Below is a small trained network, with its code and all its weights. Each question gives an input and a class and asks what happens when units are switched off, that is, made to give their printed mean instead of their output.

import numpy as np


def w(rows, s, z=0):
    codes = np.array(rows[::2]) - 128.0
    scale = np.full(codes.shape[1], s)
    scale[-1] = z or s
    return codes * scale


def f(y):
    return np.maximum(y, 0)


def log_softmax(a):
    a = a - a.max(-1, keepdims=True)
    return a - np.log(np.exp(a).sum(-1, keepdims=True))


def net(x, mask):
    res = np.array(x, float).reshape(1, 6) / 4 @ E
    y = f(res @ A[0][:, :-1].T + A[0][:, -1])
    res = res + np.where(mask, y, B[0][:, -1]) @ B[0][:, :-1]
    return log_softmax(res[-1] @ U[:, :-1].T + U[:, -1])


A, B = {}, {}
E = w([
[32,170,138,61,14],'x0',
[121,135,129,130,138],'x1',
[93,99,8,98,181],'x2',
[118,148,128,135,150],'x3',
[113,177,48,236,75],'x4',
[221,255,79,82,102],'x5',
],0.009)
A[0] = w([
[82,83,145,172,150,103],'n0',
[141,119,193,166,77,133],'n1',
[109,128,114,131,64,83],'n2',
[136,106,40,123,197,125],'n3',
[59,41,159,175,127,45],'n4',
[147,147,229,183,110,149],'n5',
[167,127,175,142,93,191],'n6',
[185,99,129,166,150,72],'n7',
[96,109,72,69,75,117],'n8',
[168,175,58,254,107,118],'n9',
[140,123,145,72,182,243],'n10',
[69,128,122,103,106,193],'n11',
[188,188,85,81,115,137],'n12',
[107,143,94,252,75,166],'n13',
[90,145,152,103,65,1],'n14',
[140,123,160,102,135,244],'n15',
[138,77,172,76,55,190],'n16',
[99,75,135,119,108,137],'n17',
[180,98,189,63,145,58],'n18',
[228,62,108,180,153,59],'n19',
[96,60,73,121,155,153],'n20',
[42,102,169,171,127,53],'n21',
],0.012,0.0054)
B[0] = w([
[222,153,134,93,58,217],'n0',
[122,105,85,238,133,204],'n1',
[71,163,217,109,134,171],'n2',
[149,95,141,204,171,228],'n3',
[223,158,166,99,112,255],'n4',
[122,84,85,237,118,233],'n5',
[103,114,67,174,121,203],'n6',
[50,225,199,80,221,184],'n7',
[90,171,161,201,189,210],'n8',
[89,62,198,86,77,253],'n9',
[55,19,142,138,99,242],'n10',
[117,151,154,239,157,218],'n11',
[224,109,221,189,13,229],'n12',
[68,37,166,73,65,246],'n13',
[82,245,246,108,210,181],'n14',
[108,62,135,182,79,219],'n15',
[95,116,136,155,122,247],'n16',
[158,138,117,124,99,202],'n17',
[116,80,139,52,138,215],'n18',
[63,244,254,120,236,223],'n19',
[162,95,141,199,121,231],'n20',
[192,188,229,98,57,215],'n21',
],0.0065,0.0093)
U = w([
[76,205,184,139,188,58],'0',
[249,147,162,120,89,88],'1',
[66,51,144,81,104,82],'2',
[125,112,126,168,128,254],'3',
[127,111,92,241,146,123],'4',
[122,116,131,149,126,246],'5',
[118,100,61,134,116,107],'6',
[158,154,63,123,146,73],'7',
],0.012,0.0088)

Each question gives the input, the list of numbers given to net, and the class t.
The units are the neurons (one row each of A and B). Each row of codes is followed by its name. A weight is (code - 128) times the scale printed after its matrix; where a second scale follows, it is the last column's (A, B and U).
mask holds one flag per neuron, in row order. A switched-off neuron (its flag False) gives its mean, the last column of its row in B, instead of its output. The means were averaged over made-up inputs and are rounded, as every weight is.
A unit's drop is (log p(t) with every unit on - log p(t) with that unit switched off) / (log p(t) with every unit on - log p(t) with every unit switched off).
The circuit of an input: a set's keep is (log p(t) with only the set's units on - log p(t) with every unit switched off) / (log p(t) with every unit on - log p(t) with every unit switched off). Starting from the 12 units with the biggest drops (on a tie, the unit counted first), units are removed one at a time, each time the one whose removal leaves the highest keep (on an exact tie, the one counted first), for as long as the keep stays at least 0.8.
units of the circuit, in order: the units of the circuit, biggest drop first
unit that matters most: the unit with the biggest drop
top k neurons: the k neurons with the biggest drops, biggest first
drop of u: that unit's drop, to one decimal
input [-2,-8,-1,-2,8,-7], class 2: unit that matters most	n13
input [-5,-5,-3,8,-5,4], class 3: top 2 neurons	(n10 n14)
input [0,7,-2,0,-3,-7], class 1: units of the circuit, in order	(n4 n21)
input [1,-3,-7,2,2,-4], class 4: top 2 neurons	(n5 n1)
input [-1,3,-2,-2,5,-7], class 1: units of the circuit, in order	(n4 n21)
input [7,-7,-3,3,7,-8], class 1: top 4 neurons	(n21 n4 n0 n19)
input [-1,-3,8,6,-7,0], class 4: units of the circuit, in order	(n3 n20)
input [-7,6,0,-3,-7,1], class 0: top 4 neurons	(n19 n7 n13 n9)
input [5,-2,-7,-4,2,-5], class 4: top 2 neurons	(n1 n5)
input [6,-5,4,4,8,-1], class 2: top 3 neurons	(n13 n9 n19)
input [7,-1,2,-6,8,1], class 2: top 4 neurons	(n13 n9 n19 n7)
input [-1,-6,-7,-4,-1,6], class 4: units of the circuit, in order	(n5 n6 n1)
input [3,-8,-8,3,1,-6], class 4: top 3 neurons	(n5 n1 n6)
input [7,7,1,-5,-2,-6], class 0: unit that matters most	n14
input [1,5,-6,4,7,-3], class 2: top 2 neurons	(n13 n9)
input [-7,7,-6,-5,3,-5], class 0: top 2 neurons	(n19 n7)
input [3,-1,4,1,2,6], class 1: top 2 neurons	(n12 n10)
input [-4,3,-6,-2,-4,-1], class 4: units of the circuit, in order	(n5 n1)
input [-1,-4,-2,0,7,0], class 2: units of the circuit, in order	(n13 n9)
input [-3,-8,8,7,-4,-4], class 4: unit that matters most	n3
input [7,-2,-6,-1,3,-2], class 0: drop of n10	0.1
input [-2,3,6,4,-7,5], class 2: drop of n0	0.2
